Below is a small trained network, with its code and all its weights. Each question gives an input and a class and asks what happens when units are switched off, that is, made to give their printed mean instead of their output.

import numpy as np


def w(rows, s, z=0):
    codes = np.array(rows[::2]) - 128.0
    scale = np.full(codes.shape[1], s)
    scale[-1] = z or s
    return codes * scale


def f(y):
    return np.maximum(y, 0)


def log_softmax(a):
    a = a - a.max(-1, keepdims=True)
    return a - np.log(np.exp(a).sum(-1, keepdims=True))


def net(x, mask):
    res = np.array(x, float).reshape(1, 5) / 4 @ E
    y = f(res @ A[0][:, :-1].T + A[0][:, -1])
    res = res + np.where(mask, y, B[0][:, -1]) @ B[0][:, :-1]
    return log_softmax(res[-1] @ U[:, :-1].T + U[:, -1])


A, B = {}, {}
E = w([
[136,94,169,104,116,68,146,194,169,165],'x0',
[113,49,77,64,100,93,120,127,59,106],'x1',
[9,135,145,104,116,127,176,105,162,125],'x2',
[146,60,203,159,129,124,112,56,145,129],'x3',
[199,120,136,83,139,157,185,118,141,88],'x4',
],0.014)
A[0] = w([
[111,53,83,68,109,54,107,119,98,127,153],'n0',
[130,233,51,94,174,136,135,235,97,105,2],'n1',
[155,48,221,171,166,111,94,34,130,117,14],'n2',
[13,134,129,99,83,148,178,91,170,152,65],'n3',
[105,226,171,193,159,101,71,157,190,190,123],'n4',
[157,128,97,187,124,101,2,159,105,180,111],'n5',
[133,133,168,91,117,83,120,221,148,169,37],'n6',
[238,127,127,88,131,156,170,133,152,71,105],'n7',
[144,80,188,103,79,58,147,190,170,151,47],'n8',
[97,187,70,160,100,225,68,40,56,20,68],'n9',
[183,161,163,171,180,181,222,118,213,106,93],'n10',
],0.0097,0.0054)
B[0] = w([
[202,148,107,65,123,61,169,82,71,109,222],'n0',
[110,64,111,91,39,183,104,102,166,228,214],'n1',
[87,144,89,104,41,179,118,126,147,251,219],'n2',
[160,151,231,136,102,216,133,186,72,66,200],'n3',
[151,105,97,44,152,64,84,81,54,111,204],'n4',
[81,209,254,145,108,159,100,187,86,44,201],'n5',
[163,177,114,211,186,172,145,64,178,162,175],'n6',
[50,235,180,120,111,134,136,178,128,36,217],'n7',
[152,163,112,195,202,154,147,135,159,162,195],'n8',
[179,170,115,174,200,99,192,134,171,163,252],'n9',
[163,87,105,93,119,52,110,130,64,124,205],'n10',
],0.0096,0.015)
U = w([
[133,120,94,112,31,182,125,126,150,243,94],'0',
[182,110,89,77,160,50,127,104,51,120,90],'1',
[167,152,207,140,119,212,133,182,108,74,99],'2',
[171,151,100,200,251,132,172,132,175,188,122],'3',
[66,175,153,114,123,104,149,158,126,95,252],'4',
[122,111,126,135,116,88,131,127,135,97,177],'5',
[105,73,107,150,150,135,118,152,182,116,102],'6',
],0.011,0.014)

Each question gives the input, the list of numbers given to net, and the class t.
The units are the neurons (one row each of A and B). Each row of codes is followed by its name. A weight is (code - 128) times the scale printed after its matrix; where a second scale follows, it is the last column's (A, B and U).
mask holds one flag per neuron, in row order. A switched-off neuron (its flag False) gives its mean, the last column of its row in B, instead of its output. The means were averaged over made-up inputs and are rounded, as every weight is.
A unit's drop is (log p(t) with every unit on - log p(t) with that unit switched off) / (log p(t) with every unit on - log p(t) with every unit switched off).
The circuit of an input: a set's keep is (log p(t) with only the set's units on - log p(t) with every unit switched off) / (log p(t) with every unit on - log p(t) with every unit switched off). Starting from all 11 units, units are removed one at a time, each time the one whose removal leaves the highest keep (on an exact tie, the one counted first), for as long as the keep stays at least 0.8.
circuit, biggest first: the units of the circuit, biggest drop first
unit that matters most: the unit with the biggest drop
k most important neurons: the k neurons with the biggest drops, biggest first
drop of u: that unit's drop, to one decimal
input [-3,5,-1,-5,-3], class 0: 4 most important neurons => (n1, n4, n10, n7)
input [-7,-8,8,-6,0], class 1: unit that matters most => n4
input [-5,6,2,-6,3], class 0: 2 most important neurons => (n1, n4)
input [-7,1,-2,-5,-7], class 3: 4 most important neurons => (n9, n7, n2, n3)
input [7,-2,-8,-6,-5], class 2: 2 most important neurons => (n5, n2)
input [6,5,-3,5,8], class 4: 3 most important neurons => (n7, n9, n3)
input [-8,-1,6,2,-2], class 3: 3 most important neurons => (n9, n5, n7)
input [-6,0,6,0,-1], class 2: 3 most important neurons => (n3, n8, n6)
input [6,2,2,-3,5], class 3: 3 most important neurons => (n8, n6, n5)
input [-6,4,2,-4,-2], class 3: 2 most important neurons => (n9, n2)
input [-3,8,6,-7,4], class 1: 2 most important neurons => (n0, n2)
input [-7,-6,1,-4,-3], class 3: 2 most important neurons => (n9, n0)
input [4,3,4,-2,0], class 2: circuit, biggest first => (n3, n4)
input [-3,-8,3,-8,6], class 0: circuit, biggest first => (n1)
input [-5,-8,5,-4,1], class 1: circuit, biggest first => (n4, n10)
input [7,5,2,-6,-1], class 3: drop of n2 => 0.4
input [-4,6,8,-3,5], class 2: drop of n3 => 1.5
input [4,-6,-2,-6,6], class 0: drop of n0 => 0.6
